In the rows, 128 means zero.
Known rows:
[154  87 140 112 186  73 115 160 123 102 125  86 133 124 124  79 135 155
  90 145 159  91 146 113  99 107 173 134 152 145 147 123 102 141 134 106]: Z353
[179  87 140  92 175  96 133 138 154 109 132  86 131 156 114  81 141 158
 103 161 151  93 122  89  91  98 165 135  90 127 130  96 106 126 133 114]: Z805
[172 126 116  72 175 102 106 147 131 104 132 106 136 131 129  82 139 165
  94 153 160  83 117 130  98  89 159 131  72 154 125  97 104 135 135 108]: Z904
[147 108 134 135 168  76  84 150 127 136 103 104 121 132 109 101 142 182
  98 143 164  46 123 177 101 133 168 147 119 121  81 111 110 137 152 107]: Z929
[175  81 144 150 193 126 153 136 171 145 119  89 131 112  98  99 139 175
 104 134 148  53 130  53 116 104 152 147 125 151 128 133 110 140 153  93]: Z613
[167  93 126 144 185 142 134 147 161 152 123  95 127 125 108  95 148 167
 108 168 137  52 123  89 110 115 147 162  61 128 151 136 109 137 153 113]: Z58
[155 111 130  91 169 115 146 178 139 114 125  96 136 130 128  96 142 161
 118 107 155  54 128  82 104 124 148 103 105 157 154  95  95 128 139 100]: Z355
[163 102 138  71 175 100 167 148 141 115 137  86 137 131 121  89 145 174
  96 135 150  95 108  61  94  94 149 117 100 150 147  81  89 138 136 108]: Z756
[164 100 163  84 176 125 128 136 151 141 126 122 127 146 106 103 139 166
 124 128 162  95 125  77 125 126 178 130 119 130 124 101 104 115 137 117]: Z266
[153 110 149 104 168 121 131 156 131 125 118 102 122 132 121  91 153 147
  88 146 167  92 152 103 113 100 169 135 131 133 152 124 106 132 132 107]: Z722
[155  87 151 101 172 118 123 150 141 133 126 101 127 145 116  96 148 163
 113 156 151  88 121 108 108 129 169 145  75 130 128 100 102 131 145 120]: Z50
[138 137 140  60 168  96 110 191 105  87 144  87 135 142 117  90 178 138
 132 127 156  93  98 144 114 142 177 104  97 148 132  62 102 130 135 110]: Z257
[156  87 162 106 179  93 135 152 127 118 121  98 126 136 118  96 157 153
  85 141 158  80 176 102 105 106 172 129 142 143 144 118 103 140 133 100]: Z950
[158  82 159  97 174  94 130 159 128 123 118  76 126 138 133  87 141 152
  91 149 161 104 202  95 108 108 176 130  78 140 157 116  95 145 136 131]: Z606
[163 112 182  87 177 108 140 160 122 132 112  86 128 128 130  85 165 154
  84 130 162  89 205  80 125 121 167 126  87 137 144 113 102 146 133 125]: Z452
[143  83 149 125 166 110  97 166 107 124 111 100 124 148 119  73 124 145
  89 168 159  80 153 133  77 106 157 151  96 144 174 124 119 131 140 122]: Z400
[156  90 144 113 172  77 137 155 130 113 120  97 124 136 118  94 139 155
  89 145 157 100 157 108  97 107 171 132 162 160 147 112 101 145 140 106]: Z10
[142 127 148  71 168 103 147 157 113 115 132  93 136 146 129  76 161 171
  95 152 140  51 141 115  82 103 146 124 107 151 128  96  93 122 145  93]: Z86
[145  98 117 126 180  84 118 173 119 100 145  90 139 140  89 102 197 123
 139 139 144  34 128 137  99 119 164 132  86 163 134  93 119 119 144  79]: Z553
[162 117 152  99 179  98 135 169 120 110 125  90 132 118 142  78 135 149
  82 142 165  98 150  80 109 115 160 125 110 147 141 107  99 150 135 128]: Z873
[156  86 149 107 168 102 114 153 139 118 123  98 133 138 123  73 131 145
  96 157 169  87 189  93 104  93 162 134 120 141 134 126 109 129 137 111]: Z894
[162  76 122 119 176 128 116 150 157 116 119 105 138 139 117  90 125 132
 128 118 179 107 159  64  98  92 164 124  79 141 141 113 117  99 135 105]: Z778
[156  76 120 126 209 141  85 169 129  90 124  93 143 170 125  63 141 145
 134 140 155  75 175 156  63 111 198 114 109 142 169 138 117 112 139 110]: Z487
[182  69 126  86 178  51 126 130 127  91 121  83 129 144 113  93 148 165
  76 130 148  95 109 136  71 125 160 139 123 112 117  81  95 161 134  91]: Z316
[153  99 141 115 170  75 124 164 128 103 129  95 134 120 132  91 144 158
  88 153 157  82 142 100  91 110 168 134 164 149 137 117  98 145 135 109]: Z420
[173  62 136 119 171  62 102 135 147 135 115 111 133 136 115 125 133 171
 103 124 162  83 113  92 101 124 172 148 154 130 107 101 101 139 141  89]: Z404
[163 108 133  84 177 118 119 149 149 136 124 115 125 141 122  99 140 160
 106 138 164  90 111 110 125 128 170 132  77 161  97 113 109 137 147 110]: Z156
[147 109 165  91 184 108 128 161 123 130 124 108 133 148 140  75 149 169
 112 135 142  55 148 107  92 139 165 135 109 141 102 112  99 120 147 107]: Z456

Facts:
Z10 | Π c | ξ j
Z143 | Ψ Z904 | Π a | ξ i
Z156 | Ψ Z143 | Π c | ξ g
Z163 | Π d | ξ i
Z165 | Π b | ξ j | ε Z231
Z177 | Π b | ξ h | ε Z521
Z192 | Ψ Z156 | Π a | ξ g
Z193 | Ψ Z231 | Π b | ξ g
Z202 | Π b | ξ h
Z207 | Π a | ξ i
Z23 | Ψ Z887 | Π f | ξ h | ε Z86
Z230 | Π e | ξ g | ε Z873
Z231 | Ψ Z353 | Π a | ξ j
Z257 | Ψ Z50 | Π a | ξ i
Z266 | Ψ Z756 | Π f | ξ g | ε Z352
Z285 | Ψ Z23 | Π d | ξ i
Z316 | Π e | ξ h | ε Z507
Z329 | Ψ Z163 | Π e | ξ g | ε Z530
Z338 | Π d | ξ g | ε Z487
Z342 | Π b | ξ g | ε Z400
Z351 | Π a | ξ j
Z352 | Ψ Z202 | Π b | ξ h | ε Z867
Z353 | Π a | ξ j | ε Z534
Z355 | Π a | ξ i | ε Z23
Z379 | Ψ Z553 | Π a | ξ i
Z400 | Ψ Z883 | Π e | ξ j
Z404 | Π b | ξ g | ε Z857
Z409 | Ψ Z905 | Π c | ξ j
Z41 | Ψ Z532 | Π a | ξ g | ε Z379
Z420 | Π a | ξ j
Z452 | Ψ Z606 | Π f | ξ j | ε Z963
Z456 | Π d | ξ g
Z487 | Π e | ξ i
Z50 | Ψ Z230 | Π e | ξ g
Z507 | Π a | ξ h
Z521 | Π b | ξ i | ε Z767
Z530 | Π a | ξ g
Z532 | Π d | ξ g
Z534 | Π b | ξ g
Z553 | Π b | ξ i
Z562 | Ψ Z10 | Π a | ξ g
Z58 | Ψ Z352 | Π e | ξ g | ε Z532
Z590 | Π f | ξ h | ε Z41
Z606 | Ψ Z950 | Π e | ξ j | ε Z614
Z613 | Π c | ξ g | ε Z58
Z614 | Ψ Z400 | Π e | ξ j
Z629 | Ψ Z816 | Π b | ξ g
Z636 | Π c | ξ g | ε Z911
Z675 | Ψ Z452 | Π a | ξ h | ε Z257
Z721 | Π d | ξ g
Z722 | Ψ Z629 | Π f | ξ j
Z723 | Ψ Z614 | Π e | ξ j
Z756 | Π a | ξ h | ε Z355
Z764 | Ψ Z420 | Π b | ξ g | ε Z553
Z767 | Π a | ξ g
Z769 | Π a | ξ i
Z778 | Ψ Z487 | Π b | ξ i | ε Z894
Z801 | Π c | ξ h
Z805 | Ψ Z970 | Π e | ξ h | ε Z353
Z807 | Π f | ξ h
Z816 | Ψ Z992 | Π a | ξ g
Z828 | Π b | ξ i
Z857 | Π c | ξ g | ε Z929
Z86 | Π d | ξ h
Z867 | Π f | ξ g | ε Z937
Z873 | Ψ Z857 | Π a | ξ j | ε Z905
Z883 | Ψ Z562 | Π a | ξ j | ε Z970
Z887 | Ψ Z929 | Π c | ξ h
Z894 | Ψ Z590 | Π d | ξ j | ε Z342
Z903 | Π f | ξ j
Z904 | Ψ Z924 | Π a | ξ h
Z905 | Ψ Z285 | Π a | ξ i | ε Z452
Z911 | Π b | ξ j | ε Z606
Z924 | Π c | ξ j
Z928 | Ψ Z723 | Π b | ξ g
Z929 | Ψ Z613 | Π c | ξ g
Z937 | Π c | ξ i | ε Z329
Z950 | Π f | ξ j
Z963 | Ψ Z456 | Π f | ξ i | ε Z456
Z970 | Ψ Z764 | Π c | ξ g | ε Z163
Z992 | Ψ Z778 | Π c | ξ j | ε Z202

Rows, some named above:
[172  76 146 153 193 124 159 135 173 149 120  96 133 114  97  98 142 171
 106 144 149  53 125  60 115 106 151 145 108 157 141 126 108 138 151  95] : Z613
[155  83 145 114 169  78 131 153 126 116 122  99 134 143 134  91 135 151
  99 140 169  81 161  78  86  99 173 128 118 155 147 128  99 133 137 116] : Z911
[164  76 121 118 176 134 114 149 168 118 115 100 136 144 118  91 129 134
 131 115 178 105 164  65 110  92 166 123  77 141 135 108 115  97 133 107] : Z778
[155  92 154  95 172  89 117 166 117 118 115  82 123 140 113  87 138 149
  85 158 171  71 133 109 100 120 163 136  85 127 167 117 101 149 136 113] : Z723
[165  86 129 142 180 142 132 148 162 151 122  99 131 127 108  98 149 167
 108 165 140  47 128  90 115 115 146 160  66 131 152 137 110 137 151 108] : Z58
[163  85 159 112 182 117 140 141 159 134 123 101 131 142 116  90 123 173
 116 127 155 106 132  50 104 128 180 128 126 151 114 107 100 122 143 113] : Z636
[161 122 157  36 172  81 142 157 118  91 155  73 136 142 103  88 171 150
 120 137 151 133 110 101 118 111 177 112  89 139 132  42  90 145 132 107] : Z675
[146  93 106 123 189  86 117 170 117 100 147  88 138 140  92 100 197 123
 133 140 145  42 123 135 102 122 165 131  95 163 135  90 119 123 145  72] : Z553
[164 108 107  81 179 116  95 173 146 114 127 102 140 130 130  92 138 151
 110 127 170  87 127 118 114 116 162 116  66 158 134 114 111 138 136 109] : Z143
[151 141 157  78 161 121 157 148 118 136 131  96 124 144 112  73 162 170
  98 128 143  48 145  92 108  88 145 118  90 128 131  94  95 143 140 117] : Z23
[159 106 134 115 170 122 128 175 137 122 125 103 140 140 132  79 135 151
 122 107 151  93 169  93 112 126 154 112  92 136 135  78 105 147 140 130] : Z905
[147 107 134  89 171 105 142 173 140 115 122  94 139 125 130  97 145 164
 112 115 155  52 131  72 103 127 145 107  83 158 156  88  94 128 138 107] : Z355
[153  74 141 131 173 111 106 140 137 136 123 111 135 138 121  95 130 161
 119 140 151  75 129  74  94 114 173 144  99 147 114 114 112 107 146 107] : Z342
[131  88 141  98 150  78  69 146 141 125 113 116 123 126 120  93 117 165
 118 143 163 116 122 101 123 141 161 144  95 137  92  70 109 103 135 123] : Z41
[153  91 142 113 171  84 127 156 116 119 124 104 133 140 134  93 132 149
 100 138 164  82 172  71  86  92 173 131 133 153 143 125  99 135 138 113] : Z911
[163 105 119 103 180  43  92 151 103  94 116  90 139 128 124  88 161 176
  69 142 150  69 108 190  68 124 162 146 140 131  99  75  97 147 139  88] : Z507
[159 105 123  86 162  94 118 140 120 112 127 102 138 151 117  85 150 161
 118 149 162  86 139 115  87  80 169 134  93 143 126  84 103 115 140 105] : Z352
[131  91 113 114 149  98  91 136 112 113 141 103 135 150  98  88 166 150
 139 185 142  50 143 126 101  62 167 142 110 181 141 104 114  76 142  93] : Z202
[169  99 135 116 171  94 144 144 150 129 155  92 137 141  86 120 199 140
 135 168 149  71  79  61 124 132 167 151 124 143 111  77 110 132 143  93] : Z764
[166  77 164  96 187 112 160 143 148 125 134  87 128 144 123  86 124 169
 116 119 146  98 113  52  96 139 167 126  74 133 130 104  93 141 139 120] : Z230
[157  91 143 148 189 133 120 150 143 147 123 101 139 132 115  95 155 170
 105 169 137  12 148 116 102 115 148 162 125 147 127 142 111 117 154  92] : Z532
[161 105 158 111 179 117 111 158 136 133 123 112 137 138 124  93 139 165
 107 140 146 118 120 116 109 127 166 153 129 134 142  86 106 129 143 119] : Z562
[181  70 171 105 211 128 107 145 162 112 133 105 142 166 117  64 133 157
 132 146 155 102 146  85  94 107 209 136 156 136 134 131 110 121 142 108] : Z338
[155  99 134 103 168 123 112 169 149 117 128  96 135 153 122  85 153 153
 131 108 150  76 179 114 110 112 159 117 121 127 130  99 102 138 142 122] : Z285
[155 138 104  95 149 121  80 183 118 122 109 100 129 144 125 132 153 182
  92 164 173  78 139 206  97  79 188 141 212 129 214 120  76 140 140 102] : Z231
[146  60 144  85 145  57 107 119 146 112 118 112 122 145 104  86 119 168
 104 130 162  97 144  84 100 103 158 122 128 149  95  75 106 100 124 105] : Z590
[161 123 158  27 170  73 146 156 114  85 155  70 136 144 104  87 173 154
 115 138 151 127 104  93 118 107 176 113  89 141 129  42  90 145 130 103] : Z675
[140  83 134 116 158 134 133 145 174 117 136  76 119 129  92 105 140 126
 120 168 166 134 154  92 143  60 168 142 132 160 157 115 106  93 136  98] : Z992
[145  99 114 125 184  89 109 171 123 106 142  88 138 136  89 100 199 124
 134 144 143  38 122 137  92 123 161 132  92 164 133  97 119 122 146  75] : Z553
[180  73 168 108 211 133 103 142 155 118 139 102 145 161 114  60 129 156
 135 141 152 103 151  89  93 112 210 134 150 131 131 127 105 128 140 103] : Z338
[161 120 129 103 164  96 117 141 135 116 126  84 129 146  99  66 146 169
 103 140 158  57 145 123  98  86 162 121 104 139 116 101 106 140 147 113] : Z887
[177 103 136  83 172  87 145 135 127 110 129  96 142 157 122  92 136 168
 105 125 157  88 131  72  78  89 170 115 119 146 140  91  97 127 138 106] : Z177
[186  93 143 117 197  70 131 164 122 106 126  91 131 122 110  95 153 143
  69 141 158 121 129 114 104 121 161 154 160 118 149  85 111 188 134 108] : Z883
[147 108 123  93 174 108 142 179 139 118 121  98 137 126 127  98 149 163
 116 109 151  61 131  78 103 124 148 107  95 155 158 102  93 132 138 110] : Z355
[159  78 167  95 174  95 129 160 134 124 121  73 127 137 135  85 145 154
  94 146 162 105 200 102 108 113 174 133  67 131 163 116  97 149 137 135] : Z606
[126  89 124 109 144  80  54 168 134 109 110 102 127 131 126  89 128 151
 118 128 167  97 154 152 102 137 154 118  83 148  97  71 118  91 131 119] : Z379
[171 107 141 125 188  83 137 150 142 119 120 101 131 137 109  99 174 158
  99 161 149  79  86 119 104 159 169 147 125 122  74  86 117 151 143 105] : Z970
[162  80 152 111 183 107 145 141 161 134 121 103 132 138 117  88 120 168
 119 127 155  98 126  64 110 125 176 126 124 157 119 105  99 124 142 116] : Z636
[156 112 144  87 176 138 134 168 133 119 112 106 136 148 123  77 152 148
 116 116 163  70 154  75 100 128 160 104  77 142 132 107 115 119 135 122] : Z963
[162  91 125 109 194  78 105 172 128  93 121  88 141 143 118  84 177 144
  96 121 149  44 145 149  84 148 161 127 139 135 108 110 113 141 145  89] : Z163
[153 102 133  97 156 121 115 167 147 118 127 106 132 156 117  88 147 146
 131 112 151  72 183 116 118 118 157 116 117 126 132 101 100 135 138 118] : Z285
[173 104 112 101 147 108 111 162 141 125 120 107 133 149 123 152 149 181
 105 138 172  87 134 127  84  76 192 131 241 129 216 123  68 159 137  86] : Z165
[158  75 131 127 175  71 104 143 147 131 109 108 124 136 114 113 136 176
  97 136 157  88 112 144  94 132 173 145 150 139  96  97 100 131 146  95] : Z857
[155 135  92  94 146 128  85 183 117 124 115 100 131 141 126 132 155 186
 100 166 167  75 148 196  97  84 184 136 227 137 214 122  74 146 138  98] : Z231
[148 102 136 128 176  96  96 149 111 129 124 111 138 146 129  99 153 165
 111 143 148  57 128 119  85 136 178 141 110 150 113 104 106 122 149 104] : Z534

The same nodes again, as new rows of numbers:
Known rows:
[ 62 135 158 122 118 111 136 198 179 145 114 162]: Z163
[152 151 152 154 131  94 137 107 122 149 140 128]: Z924
[112 114 155 126 111  94 137 178 182 154 104 187]: Z553
[100 110 127 133 105 185 135 134 126 142 145  66]: Z338
[126 126  97 112 124 186 131 128 112 103 127 125]: Z41
[159 146 112 120 180  79 136  96 104 131 115 117]: Z723
[126 153 135 117 158 104 112 109 103 112 142 120]: Z722
[104 140  98 146 184  98 151  56 115 102 110  80]: Z883
[ 79 128 128 106 134  99 119 167 168  98  99 182]: Z257
[157 109 131 128 101 171 141 144 125 157 129 128]: Z342
[153 145 152 155 135  92 144  98 128 152 143 136]: Z911
[143  94 122 134  91 164 130 114 121 154 130  83]: Z636
[127 146 144 130 172 107 134 123 111 123 153 116]: Z894
[167 168 105 101 197  82 153 125 109 141 100 154]: Z400
[190 123 102 149 137  72 121 139 120 111 166 140]: Z887
[102 159  58 128 139 210  52 132 166 176 143 114]: Z867
[167 110  98 101 120 159 117 145 100 122 123 120]: Z50
[ 98  89 192  99  96  63 184 186 118  69  87 124]: Z963
[ 50 129 141 149  98 112 120 137 180 116  99 141]: Z769
[ 71 107 131 113 131 103 103 130 165  93 105 152]: Z143
[ 95  90 169 133  86  58 184 175 129  38 101 136]: Z905
[ 77 130 130 109 129 105 116 167 166 104  95 182]: Z379
[151  98 118 145  86 165 127 126 125 146 135  85]: Z613
[129 117 104 107 130 188 128 126 112 103 130 122]: Z192
[142 151 144 145 139  96 145  98 121 154 135 122]: Z10
[103 175 134 160 130 119 132  92 121 119 133 128]: Z420
[169  82 139  81 131 184 114 122 105 141 142 145]: Z629
[131 135 135 156 107 104 119  90 124 133 123  87]: Z316

Rows, some named above:
[151 134 183 113 133  69 193 129  54  67 124 110] : Z452
[164  72 119 122 126 159 125 110 116 136 143  96] : Z764
[ 95  97 122 147 132  71 111 193 179 102 144 135] : Z285
[136 115 148 165 121 104 134  80 135 151 140 101] : Z177
[ 88  93 190 100  90  62 180 181 116  72  88 126] : Z963
[123 147 144 129 170 100 138 122 112 124 155 115] : Z894
[150 119 119 134 140  87 104  82 112 119 129  90] : Z805
[118 142 121 127 149 118 121 103 112  91 133 133] : Z904
[111 127 119 148 146 114 115  76 116  93 136  98] : Z675
[133 122  85 107 146 178 151 122 113 114 105 110] : Z562
[166 148 129 121 155  83 115 100 104 121 136 133] : Z606
[ 85 147 131 167 116 127 128  78 133 112 131  87] : Z756
[107 169 153 126 144 131 145 165 131 147 142 148] : Z86
[100  90 171 136  78  60 187 173 123  36 101 132] : Z905
[ 99  55 172 111 125  89  94  99 165 130 118 133] : Z778
[167 124 127 112 101 182 151 172 123 163 131 165] : Z534
[143 126 153 169 129  94 140  73 126 152 148 100] : Z165
[162 151 126 122 154  85 122 104 105 119 136 130] : Z606
[149  83 171 130  46 138 193 132  65  93 105  60] : Z230
[163 122 128 114 111 177 153 169 124 164 131 167] : Z534
[204 114  93 109 121 152 130 192 115 127 150 163] : Z929
[145 131  76 137 194 126  51  82 172 175 159 152] : Z352
[ 93 142 134 160 122 111 117  97 120 129 134  78] : Z590
[133 176 123 123 168 111 129 119 110 103 136 167] : Z231
[114 121  47 127 158 186  29  98 155 155 155  77] : Z266
[111 142 106 142 186  91 149  54 113 106 111  82] : Z883
[107 177 130 137 125 136 142 131 128 123 123 161] : Z507
[129 113 152 161 119 101 134  89 130 149 138 100] : Z177
[100 107 130 138 106 189 136 133 123 141 142  64] : Z338
[100 175 135 142 128 136 139 131 131 118 124 166] : Z507
[126 144 125 105 116 195 145 197 123 155 141 140] : Z532
[148 107 174 109 151  98  98  52 101 124 150 111] : Z992
[167 125 125 114 104 181 154 170 128 165 132 164] : Z534
[ 93 129 152 115 100  94 109 175 169 141  92 175] : Z487
[ 89  56 169 113 124  93  91  98 163 127 118 132] : Z778
[156 141  98 154 137  82 107 155 117  88 168 124] : Z23
[126 137 181 137 122  87 204 106  63  57 120 115] : Z873
[136 127 189  96  79 171 224 218  80 112 122 133] : Z456
[156 146 150 128 127 120 150 142 130 157 136 173] : Z202
[110 147 103 147 180  96 149  50 116 107 113  80] : Z883

